Here is a tiny trained network, its code and every weight. The questions are about switching its units off for an input and a target symbol, where a switched-off unit gives its printed mean instead of its output.

import numpy as np


def w(rows, s, z=0):
    codes = np.array(rows[::2]) - 128.0
    scale = np.full(codes.shape[1], s)
    scale[-1] = z or s
    return codes * scale


def f(y):
    return np.maximum(y, 0)


def softmax(a):
    e = np.exp(a - a.max(-1, keepdims=True))
    return e / e.sum(-1, keepdims=True)


def log_softmax(a):
    a = a - a.max(-1, keepdims=True)
    return a - np.log(np.exp(a).sum(-1, keepdims=True))


def net(x, mask):
    ids = ['ΔΘΦΨαβγηξπτω'.index(c) for c in x.split()]
    T = len(ids)
    res = E[ids] + P[:T]
    r = res
    for j in range(3):
        rows = slice(2 * j, 2 * j + 2)
        q, k, v = (r @ M[0][rows].T for M in (Q, K, V))
        z = softmax(np.where(np.tri(T) > 0, q @ k.T / 2**0.5, -1e9)) @ v
        o = O[0][rows]
        res = res + np.where(mask[j], z, o[:, -1]) @ o[:, :-1]
    y = f(res @ A[0][:, :-1].T + A[0][:, -1])
    res = res + np.where(mask[3:11], y, B[0][:, -1]) @ B[0][:, :-1]
    return log_softmax(res[-1] @ U[:, :-1].T + U[:, -1])


Q, K, V, O, A, B = {}, {}, {}, {}, {}, {}
E = w([
[4,67,81,112,78],'Δ',
[119,162,85,166,84],'Θ',
[189,142,145,81,135],'Φ',
[126,62,138,170,124],'Ψ',
[99,147,145,75,160],'α',
[150,24,149,122,71],'β',
[63,92,174,119,122],'γ',
[153,75,217,108,105],'η',
[81,96,176,104,93],'ξ',
[217,86,115,83,93],'π',
[159,33,139,157,96],'τ',
[89,106,201,136,143],'ω',
],0.022)
P = w([
[106,205,215,232,2],'0',
[126,108,106,137,128],'1',
[137,80,107,126,136],'2',
[132,59,103,116,139],'3',
[130,60,104,116,137],'4',
[138,56,109,119,138],'5',
[145,46,108,123,144],'6',
[130,60,110,121,141],'7',
[132,63,121,126,145],'8',
[131,67,123,122,134],'9',
],0.0094)
Q[0] = w([
[96,89,241,211,90],'h1',
[79,173,136,86,144],'h1',
[96,120,178,223,2],'h2',
[133,70,235,126,114],'h2',
[113,153,156,175,189],'h3',
[139,107,247,171,65],'h3',
],0.013)
K[0] = w([
[102,165,186,142,2],'h1',
[91,108,139,118,173],'h1',
[115,154,126,235,29],'h2',
[108,154,217,149,73],'h2',
[70,158,131,142,112],'h3',
[147,164,174,164,34],'h3',
],0.018)
V[0] = w([
[254,127,92,132,77],'h1',
[103,139,138,49,13],'h1',
[186,169,166,34,110],'h2',
[138,244,207,91,191],'h2',
[53,146,17,124,135],'h3',
[172,183,137,138,110],'h3',
],0.012)
O[0] = w([
[106,137,60,166,76,138],'h1',
[176,136,73,2,110,225],'h1',
[108,123,30,93,169,136],'h2',
[78,47,74,118,236,109],'h2',
[81,145,162,96,87,8],'h3',
[124,118,80,164,101,129],'h3',
],0.015,0.013)
A[0] = w([
[183,82,117,157,143,12],'n1',
[61,133,1,86,82,113],'n2',
[16,194,147,97,210,114],'n3',
[96,77,122,132,74,172],'n4',
[94,98,221,146,146,254],'n5',
[101,65,160,165,154,37],'n6',
[186,139,173,166,42,91],'n7',
[130,81,187,131,134,52],'n8',
],0.0091,0.0064)
B[0] = w([
[68,160,135,142,224,172],'n1',
[131,135,176,180,132,250],'n2',
[113,196,154,126,109,150],'n3',
[60,107,228,130,35,156],'n4',
[194,2,84,165,107,177],'n5',
[67,232,204,40,215,142],'n6',
[34,196,80,152,165,217],'n7',
[165,126,191,165,112,156],'n8',
],0.0093,0.021)
U = w([
[176,181,196,103,110,104],'Δ',
[40,46,116,46,27,247],'Θ',
[30,68,123,128,110,4],'Φ',
[119,116,216,187,103,51],'Ψ',
[42,142,135,40,142,155],'α',
[126,158,60,34,68,66],'β',
[192,88,168,98,67,133],'γ',
[181,158,78,102,139,165],'η',
[158,103,74,1,49,21],'ξ',
[178,91,108,132,35,211],'π',
[67,174,157,132,125,74],'τ',
[131,124,219,146,142,216],'ω',
],0.0075,0.0029)

Each question gives the input, a string of symbols that net reads in full, and the target symbol t.
The units are the heads (2 rows each of Q, K, V and O) and the neurons (one row each of A and B). Each row of codes is followed by its name. A weight is (code - 128) times the scale printed after its matrix; where a second scale follows, it is the last column's (O, A, B and U).
mask holds one flag per unit, heads first, then neurons. A switched-off unit (its flag False) gives its mean, the last column of its rows in O or B, instead of its output. The means were averaged over made-up inputs and are rounded, as every weight is.
A unit's drop is (log p(t) with every unit on - log p(t) with that unit switched off) / (log p(t) with every unit on - log p(t) with every unit switched off).
The circuit of an input: a set's keep is (log p(t) with only the set's units on - log p(t) with every unit switched off) / (log p(t) with every unit on - log p(t) with every unit switched off). Starting from all 11 units, units are removed one at a time, each time the one whose removal leaves the highest keep (on an exact tie, the one counted first), for as long as the keep stays at least 0.8.
circuit, biggest first: the units of the circuit, biggest drop first
most important unit: the unit with the biggest drop
k most important neurons: the k neurons with the biggest drops, biggest first
which heads matter: for each layer, one digit per head in row order, 1 if its drop is at least 0.15 and else 0, layers parted by /
input α η τ ξ ξ η τ, target α: circuit, biggest first -> (h2; n6; h1)
input ω Δ ω η α ω Φ π, target π: most important neuron -> (n7)
input β ξ β, target β: circuit, biggest first -> (h2; n7; h1)
input Δ Ψ τ τ Δ α η Ψ, target Δ: circuit, biggest first -> (h2; h1)
input ξ γ α γ η Θ π ω η, target ξ: circuit, biggest first -> (h1; n2)
input γ ω η Θ Θ Ψ ω π Δ ξ, target γ: circuit, biggest first -> (h1; h2; n7; n5)
input Ψ π α α η η Δ ω, target Ψ: circuit, biggest first -> (h2; h1)
input π γ η, target π: which heads matter -> 100
input Θ Δ Δ Δ β Ψ, target Θ: circuit, biggest first -> (h3; n4)
input ω Φ Δ Φ π τ β, target ω: circuit, biggest first -> (h1; h2)
input Φ η Φ τ η, target Φ: which heads matter -> 110
input ξ Ψ τ Φ π, target π: 2 most important neurons -> (n2; n7)
input η π ω ξ γ, target η: circuit, biggest first -> (h3; n4)
input τ ω Θ η Φ β ξ, target τ: circuit, biggest first -> (n7; h2)
input α Ψ Ψ η, target α: which heads matter -> 010
input η η α, target α: 2 most important neurons -> (n2; n3)
input τ ω Φ Ψ Ψ Φ Φ π π ω, target τ: which heads matter -> 110
input Θ β γ, target Θ: which heads matter -> 001
input Δ η η, target Δ: 2 most important neurons -> (n7; n8)
input ω α Θ α Φ ξ, target ω: circuit, biggest first -> (h1)
input Θ Θ ω Δ ξ, target Θ: most important unit -> h3
input τ Δ β α π Ψ ω, target τ: 2 most important neurons -> (n7; n5)
input π η Δ Φ γ Ψ, target π: which heads matter -> 100
input ω π ξ α γ α γ Φ ω Θ, target τ: circuit, biggest first -> (h2; n7)
input Θ β π τ, target Θ: 2 most important neurons -> (n4; n2)
